Below is a small trained network, with its code and all its weights. Each question gives an input and a target symbol and asks what happens when units are switched off, that is, made to give their printed mean instead of their output.

import numpy as np


def w(rows, s, z=0):
    codes = np.array(rows[::2]) - 128.0
    scale = np.full(codes.shape[1], s)
    scale[-1] = z or s
    return codes * scale


def f(y):
    return np.maximum(y, 0)


def softmax(a):
    e = np.exp(a - a.max(-1, keepdims=True))
    return e / e.sum(-1, keepdims=True)


def log_softmax(a):
    a = a - a.max(-1, keepdims=True)
    return a - np.log(np.exp(a).sum(-1, keepdims=True))


def net(x, mask):
    ids = ['ΓΔΞΠαβεζηθλμστψω'.index(c) for c in x.split()]
    T = len(ids)
    res = E[ids] + P[:T]
    u = 0
    for l in range(2):
        r = res
        for j in range(3):
            rows = slice(4 * j, 4 * j + 4)
            q, k, v = (r @ M[l][rows].T for M in (Q, K, V))
            z = softmax(np.where(np.tri(T) > 0, q @ k.T / 4**0.5, -1e9)) @ v
            o = O[l][rows]
            res = res + np.where(mask[u + j], z, o[:, -1]) @ o[:, :-1]
        u += 3
        y = f(res @ A[l][:, :-1].T + A[l][:, -1])
        res = res + np.where(mask[u : u + 8], y, B[l][:, -1]) @ B[l][:, :-1]
        u += 8
    return log_softmax(res[-1] @ U[:, :-1].T + U[:, -1])


Q, K, V, O, A, B = {}, {}, {}, {}, {}, {}
E = w([
[158,141,83,116,109],'Γ',
[77,117,138,124,153],'Δ',
[83,118,139,153,201],'Ξ',
[112,103,138,123,122],'Π',
[138,164,72,130,148],'α',
[98,144,103,130,161],'β',
[10,136,175,253,92],'ε',
[104,120,117,112,116],'ζ',
[99,81,168,116,110],'η',
[130,104,124,139,143],'θ',
[125,177,70,105,117],'λ',
[116,141,98,108,112],'μ',
[68,95,173,126,158],'σ',
[129,133,105,142,165],'τ',
[108,116,122,138,163],'ψ',
[100,78,162,146,169],'ω',
],0.026)
P = w([
[153,72,116,191,108],'0',
[123,91,109,123,130],'1',
[143,117,129,201,103],'2',
[97,102,106,93,145],'3',
[135,145,137,211,95],'4',
[82,111,109,66,157],'5',
[138,167,153,227,87],'6',
[67,121,109,42,169],'7',
[139,178,166,243,74],'8',
[66,129,124,7,186],'9',
[118,222,162,208,86],'10',
],0.017)
Q[0] = w([
[168,160,103,120,154],'L0H1',
[149,137,105,135,154],'L0H1',
[86,122,125,150,104],'L0H1',
[50,125,121,127,124],'L0H1',
[129,133,98,156,104],'L0H2',
[169,200,208,250,58],'L0H2',
[161,119,132,116,129],'L0H2',
[145,109,115,35,157],'L0H2',
[163,149,149,115,146],'L0H3',
[96,158,117,155,137],'L0H3',
[119,145,112,149,135],'L0H3',
[146,121,135,132,125],'L0H3',
],0.019)
K[0] = w([
[139,149,123,94,154],'L0H1',
[173,152,144,126,168],'L0H1',
[118,176,116,141,108],'L0H1',
[79,148,126,109,137],'L0H1',
[99,119,115,108,136],'L0H2',
[154,69,97,1,194],'L0H2',
[145,107,99,133,101],'L0H2',
[110,141,130,246,76],'L0H2',
[159,118,153,142,128],'L0H3',
[92,152,158,148,105],'L0H3',
[110,127,129,136,135],'L0H3',
[135,121,154,93,131],'L0H3',
],0.017)
V[0] = w([
[51,102,134,168,77],'L0H1',
[14,182,170,167,5],'L0H1',
[80,102,86,85,115],'L0H1',
[139,100,183,114,26],'L0H1',
[255,112,105,167,207],'L0H2',
[78,193,182,104,116],'L0H2',
[157,46,180,94,67],'L0H2',
[111,136,13,148,234],'L0H2',
[15,79,17,120,115],'L0H3',
[113,96,101,224,77],'L0H3',
[148,63,131,90,125],'L0H3',
[228,93,129,138,154],'L0H3',
],0.0092)
O[0] = w([
[176,187,72,85,165,228],'L0H1',
[169,166,161,180,164,214],'L0H1',
[242,42,102,198,157,159],'L0H1',
[83,168,55,171,246,78],'L0H1',
[6,185,144,39,72,68],'L0H2',
[170,118,146,131,182,126],'L0H2',
[80,177,4,218,223,85],'L0H2',
[109,40,141,101,1,210],'L0H2',
[200,7,117,119,197,246],'L0H3',
[216,100,160,101,187,255],'L0H3',
[112,144,79,180,168,93],'L0H3',
[39,60,48,130,83,62],'L0H3',
],0.0064,0.009)
A[0] = w([
[74,167,184,126,137,254],'L0N1',
[181,245,208,170,88,143],'L0N2',
[96,128,151,227,88,191],'L0N3',
[2,197,139,158,102,96],'L0N4',
[53,50,123,211,137,189],'L0N5',
[152,166,111,160,187,64],'L0N6',
[174,105,79,90,134,131],'L0N7',
[111,129,133,234,73,203],'L0N8',
],0.0064,0.007)
B[0] = w([
[131,123,118,119,24,183],'L0N1',
[117,84,54,64,242,253],'L0N2',
[141,158,159,132,22,200],'L0N3',
[103,158,181,3,99,128],'L0N4',
[91,86,131,199,75,223],'L0N5',
[112,105,149,100,66,200],'L0N6',
[207,28,150,120,192,218],'L0N7',
[209,106,201,134,6,212],'L0N8',
],0.0047,0.0069)
Q[1] = w([
[115,136,102,200,85],'L1H1',
[188,148,173,160,107],'L1H1',
[64,173,151,117,96],'L1H1',
[16,124,77,109,135],'L1H1',
[78,96,48,139,151],'L1H2',
[69,196,108,131,81],'L1H2',
[158,193,99,85,109],'L1H2',
[78,206,154,127,120],'L1H2',
[112,158,153,252,74],'L1H3',
[199,195,168,179,42],'L1H3',
[126,138,83,137,113],'L1H3',
[157,71,227,126,149],'L1H3',
],0.012)
K[1] = w([
[89,34,72,96,145],'L1H1',
[101,163,142,78,246],'L1H1',
[116,108,87,95,109],'L1H1',
[123,64,55,254,97],'L1H1',
[91,72,80,127,136],'L1H2',
[95,29,69,117,126],'L1H2',
[165,130,111,69,155],'L1H2',
[84,58,65,112,163],'L1H2',
[66,39,100,45,205],'L1H3',
[138,113,125,12,219],'L1H3',
[63,74,110,137,99],'L1H3',
[160,165,170,78,130],'L1H3',
],0.0092)
V[1] = w([
[142,142,100,146,78],'L1H1',
[211,195,64,48,124],'L1H1',
[16,154,254,169,166],'L1H1',
[94,144,67,59,91],'L1H1',
[185,131,122,111,150],'L1H2',
[144,175,126,30,192],'L1H2',
[72,125,153,210,147],'L1H2',
[167,155,5,187,46],'L1H2',
[148,231,110,58,94],'L1H3',
[127,72,140,62,165],'L1H3',
[198,134,117,130,106],'L1H3',
[79,99,234,125,165],'L1H3',
],0.0099)
O[1] = w([
[113,91,158,177,121,95],'L1H1',
[12,20,82,116,160,101],'L1H1',
[197,149,14,89,76,52],'L1H1',
[93,104,160,128,181,23],'L1H1',
[120,109,119,148,137,177],'L1H2',
[152,72,146,200,66,16],'L1H2',
[171,165,82,90,119,127],'L1H2',
[76,147,171,102,170,120],'L1H2',
[89,117,156,255,64,6],'L1H3',
[65,121,105,81,154,198],'L1H3',
[27,124,122,212,90,192],'L1H3',
[217,175,59,75,149,167],'L1H3',
],0.0077,0.016)
A[1] = w([
[115,212,210,118,205,182],'L1N1',
[148,163,37,160,145,111],'L1N2',
[203,232,108,121,181,2],'L1N3',
[118,125,35,206,124,109],'L1N4',
[178,131,31,186,114,153],'L1N5',
[147,123,54,70,144,100],'L1N6',
[199,26,111,190,174,45],'L1N7',
[54,1,156,174,19,42],'L1N8',
],0.0074,0.0094)
B[1] = w([
[114,114,7,172,96,255],'L1N1',
[43,102,216,163,48,186],'L1N2',
[150,79,146,174,2,254],'L1N3',
[234,111,144,13,144,147],'L1N4',
[95,102,122,109,150,202],'L1N5',
[127,176,186,222,125,240],'L1N6',
[72,209,99,96,74,203],'L1N7',
[183,232,165,135,165,182],'L1N8',
],0.0077,0.016)
U = w([
[167,31,162,177,101,117],'Γ',
[230,88,147,150,209,116],'Δ',
[123,161,72,158,156,210],'Ξ',
[93,233,102,130,88,104],'Π',
[127,182,112,90,151,133],'α',
[95,133,76,221,114,119],'β',
[159,120,171,168,160,138],'ε',
[142,92,84,151,173,183],'ζ',
[27,148,91,166,71,158],'η',
[117,91,116,143,105,139],'θ',
[102,9,111,193,115,199],'λ',
[69,213,64,103,121,127],'μ',
[91,162,161,111,94,87],'σ',
[41,102,96,82,43,119],'τ',
[175,161,164,77,145,1],'ψ',
[156,2,161,102,121,116],'ω',
],0.0089,0.0054)

Each question gives the input, a string of symbols that net reads in full, and the target symbol t.
The units are the heads (4 rows each of Q, K, V and O) and the neurons (one row each of A and B). Each row of codes is followed by its name. A weight is (code - 128) times the scale printed after its matrix; where a second scale follows, it is the last column's (O, A, B and U).
mask holds one flag per unit, layer by layer, with each layer's heads first. A switched-off unit (its flag False) gives its mean, the last column of its rows in O or B, instead of its output. The means were averaged over made-up inputs and are rounded, as every weight is.
A unit's drop is (log p(t) with every unit on - log p(t) with that unit switched off) / (log p(t) with every unit on - log p(t) with every unit switched off).
The circuit of an input: a set's keep is (log p(t) with only the set's units on - log p(t) with every unit switched off) / (log p(t) with every unit on - log p(t) with every unit switched off). Starting from the 12 units with the biggest drops (on a tie, the unit counted first), units are removed one at a time, each time the one whose removal leaves the highest keep (on an exact tie, the one counted first), for as long as the keep stays at least 0.8.
units of the circuit, in order: the units of the circuit, biggest drop first
unit that matters most: the unit with the biggest drop
k most important neurons: the k neurons with the biggest drops, biggest first
top k neurons in layer l: the k neurons of layer l with the biggest drops, biggest first
heads that matter: for each layer, one digit per head in row order, 1 if its drop is at least 0.15 and else 0, layers parted by /
input τ τ β, target τ: 2 most important neurons => L1N6, L1N8
input η θ θ σ τ, target Γ: heads that matter => 010 / 101
input β μ λ β Π η α, target β: top 2 neurons in layer 1 => L1N3, L1N1
input λ σ ω μ η Γ μ η θ β ω, target ω: units of the circuit, in order => L0H2, L1H1
input σ η τ σ ψ Γ ζ, target η: heads that matter => 011 / 011
input λ ω μ τ, target λ: units of the circuit, in order => L1H3, L1H1
input λ ψ τ α λ ω τ σ τ Π, target τ: top neuron in layer 1 => L1N6
input Γ ω σ, target Π: heads that matter => 001 / 110
input ω Δ η ω ω, target Π: heads that matter => 001 / 110
input Δ ω Δ η β Δ, target ω: units of the circuit, in order => L0H2, L1N7
input α Δ ω τ Δ τ, target Δ: units of the circuit, in order => L1N7, L1N2
input τ η η α ψ, target σ: units of the circuit, in order => L0H2, L1N8, L1H3, L1H1
input ω σ τ μ ω, target λ: units of the circuit, in order => L0N5, L1H3
input μ Γ ε Π ω ω λ λ, target Γ: unit that matters most => L0H1
input Ξ α Ξ λ σ Π, target Γ: 3 most important neurons => L1N3, L1N2, L1N7
input Δ τ Γ τ ω ψ Π σ Δ β, target Δ: units of the circuit, in order => L1N7, L0H2
input Π ε β, target Γ: top 2 neurons in layer 1 => L1N2, L1N3
input ω η τ β τ μ τ θ, target τ: heads that matter => 011 / 011
input ψ η λ ε μ, target Γ: 2 most important neurons => L1N4, L1N2
input β μ α, target λ: units of the circuit, in order => L1H1
input Π Ξ α Δ μ τ η ζ σ τ, target Γ: 2 most important neurons => L1N3, L1N2
input Γ η τ τ, target τ: 2 most important neurons => L0N5, L1N6
input η β β, target ω: 2 most important neurons => L1N7, L1N6
input α μ ω Γ β, target η: 2 most important neurons => L1N1, L0N7
input α Π ζ β ω Ξ τ μ Δ Γ λ, target η: heads that matter => 100 / 101
input τ ω μ ω ω β Ξ α, target ψ: units of the circuit, in order => L0H1, L1N1, L1H1
input Δ ω λ Γ ζ ω ζ σ Δ β ε, target Γ: 2 most important neurons => L1N4, L0N2
input λ λ Δ μ τ ω λ τ β, target τ: units of the circuit, in order => L0H2, L1N6
input β Δ σ Γ η ω α β τ, target ω: units of the circuit, in order => L0H2, L1H1
input ζ Δ ω θ Π τ ω η η Δ, target β: heads that matter => 010 / 000
